Below is a small trained network, with its code and all its weights. Each question gives an input and a class and asks what happens when units are switched off, that is, made to give their printed mean instead of their output.

import numpy as np


def w(rows, s, z=0):
    codes = np.array(rows[::2]) - 128.0
    scale = np.full(codes.shape[1], s)
    scale[-1] = z or s
    return codes * scale


def f(y):
    return y / 2 * (1 + np.tanh(0.7978845608 * (y + 0.044715 * y**3)))


def log_softmax(a):
    a = a - a.max(-1, keepdims=True)
    return a - np.log(np.exp(a).sum(-1, keepdims=True))


def net(x, mask):
    res = np.array(x, float).reshape(1, 4) / 4 @ E
    y = f(res @ A[0][:, :-1].T + A[0][:, -1])
    res = res + np.where(mask, y, B[0][:, -1]) @ B[0][:, :-1]
    return log_softmax(res[-1] @ U[:, :-1].T + U[:, -1])


A, B = {}, {}
E = w([
[200,122,72,37,169,222,80,117,117],'x0',
[132,168,114,103,246,84,182,45,162],'x1',
[34,149,43,119,105,165,174,160,151],'x2',
[92,190,98,161,130,82,85,105,29],'x3',
],0.012)
A[0] = w([
[162,87,187,134,159,87,98,129,114,221],'N1',
[164,69,209,81,134,181,172,147,164,107],'N2',
[119,120,126,111,100,147,132,150,105,48],'N3',
[131,66,104,73,146,138,79,114,76,34],'N4',
[133,110,125,115,107,139,152,157,229,45],'N5',
[59,181,19,119,110,152,194,163,82,74],'N6',
[227,133,241,154,130,96,34,115,63,2],'N7',
[156,99,115,135,63,164,55,217,75,82],'N8',
[181,137,76,63,105,172,85,113,82,95],'N9',
[122,211,89,142,109,137,50,77,37,163],'N10',
[152,46,153,89,115,130,175,150,235,39],'N11',
[163,135,65,69,200,139,72,156,127,40],'N12',
[91,105,190,228,44,6,174,149,148,13],'N13',
[56,116,60,136,104,172,156,189,169,195],'N14',
[129,127,142,135,71,167,56,227,112,28],'N15',
[128,164,77,113,136,53,74,135,60,16],'N16',
[133,193,127,76,232,96,204,49,151,19],'N17',
[77,137,94,180,164,121,67,124,89,9],'N18',
[140,123,65,131,138,171,68,120,131,51],'N19',
[90,101,171,150,54,172,97,132,140,109],'N20',
[124,57,167,154,52,143,60,157,117,97],'N21',
[203,121,74,79,105,179,71,158,108,149],'N22',
],0.011,0.0086)
B[0] = w([
[154,157,109,83,153,174,104,164,178,205],'N1',
[90,130,170,135,92,148,109,123,86,191],'N2',
[113,3,124,138,179,93,118,124,141,134],'N3',
[117,87,140,119,171,111,152,140,128,154],'N4',
[102,92,172,120,122,135,105,129,87,168],'N5',
[157,82,142,69,174,155,95,167,180,214],'N6',
[126,86,122,70,177,149,98,185,172,218],'N7',
[153,128,91,151,128,69,103,86,134,220],'N8',
[100,157,133,165,157,119,162,161,128,200],'N9',
[89,137,167,138,61,167,118,99,77,232],'N10',
[78,93,161,116,110,138,110,104,59,190],'N11',
[101,117,149,161,132,98,175,152,148,181],'N12',
[98,150,136,176,163,129,191,154,135,250],'N13',
[142,162,122,77,139,142,110,149,150,232],'N14',
[143,106,104,145,133,89,107,105,145,197],'N15',
[67,61,174,139,90,132,98,114,74,172],'N16',
[168,120,67,140,115,54,103,78,151,226],'N17',
[92,76,134,128,128,129,121,142,86,153],'N18',
[110,102,142,128,167,108,157,143,126,158],'N19',
[137,124,101,127,128,106,128,95,134,187],'N20',
[140,146,102,121,118,95,118,102,129,210],'N21',
[105,156,120,162,138,138,183,132,144,222],'N22',
],0.017,0.016)
U = w([
[144,126,99,140,129,53,101,59,129,112],'0',
[131,111,144,69,149,153,88,182,163,90],'1',
[107,135,153,177,144,109,229,151,122,107],'2',
[99,109,179,128,106,146,94,96,43,117],'3',
[164,253,119,113,83,195,131,96,129,252],'4',
[180,110,131,166,102,153,144,122,98,115],'5',
],0.018,0.032)

Each question gives the input, the list of numbers given to net, and the class t.
The units are the neurons (one row each of A and B). Each row of codes is followed by its name. A weight is (code - 128) times the scale printed after its matrix; where a second scale follows, it is the last column's (A, B and U).
mask holds one flag per neuron, in row order. A switched-off neuron (its flag False) gives its mean, the last column of its row in B, instead of its output. The means were averaged over made-up inputs and are rounded, as every weight is.
A unit's drop is (log p(t) with every unit on - log p(t) with that unit switched off) / (log p(t) with every unit on - log p(t) with every unit switched off).
The circuit of an input: a set's keep is (log p(t) with only the set's units on - log p(t) with every unit switched off) / (log p(t) with every unit on - log p(t) with every unit switched off). Starting from the 12 units with the biggest drops (on a tie, the unit counted first), units are removed one at a time, each time the one whose removal leaves the highest keep (on an exact tie, the one counted first), for as long as the keep stays at least 0.8.
units of the circuit, in order: the units of the circuit, biggest drop first
top k neurons: the k neurons with the biggest drops, biggest first
drop when u is switched off: that unit's drop, to one decimal
input [5,-6,-3,-5], class 0: units of the circuit, in order	N8
input [-7,-6,-2,-8], class 3: top 3 neurons	N11, N2, N5
input [2,6,6,-3], class 0: top 2 neurons	N17, N7
input [3,4,-2,5], class 3: top 2 neurons	N10, N8
input [7,-6,-1,3], class 2: top 2 neurons	N22, N9
input [7,4,6,-3], class 2: top 3 neurons	N12, N7, N22
input [6,3,-7,8], class 3: top 4 neurons	N10, N16, N6, N14
input [-4,3,4,-1], class 1: top 4 neurons	N10, N22, N6, N9
input [-5,-7,0,-8], class 3: top 2 neurons	N11, N2
input [-4,2,-5,-6], class 3: top 4 neurons	N11, N2, N6, N14
input [7,3,-6,7], class 2: top 3 neurons	N12, N9, N22
input [7,3,-8,8], class 1: top 4 neurons	N7, N1, N13, N11
input [-5,0,-5,-5], class 1: top 2 neurons	N1, N22
input [-5,-1,-7,3], class 1: units of the circuit, in order	N7
input [0,-3,1,0], class 4: top 2 neurons	N17, N16
input [-7,-1,3,-8], class 3: top 4 neurons	N11, N5, N22, N2
input [7,-1,1,-7], class 2: drop when N9 is switched off	0.3
input [6,8,2,-4], class 0: drop when N17 is switched off	4.8
input [-1,-1,7,6], class 1: drop when N6 is switched off	4.2
input [8,-6,4,0], class 2: units of the circuit, in order	N22
input [8,7,-3,8], class 2: drop when N4 is switched off	0.1
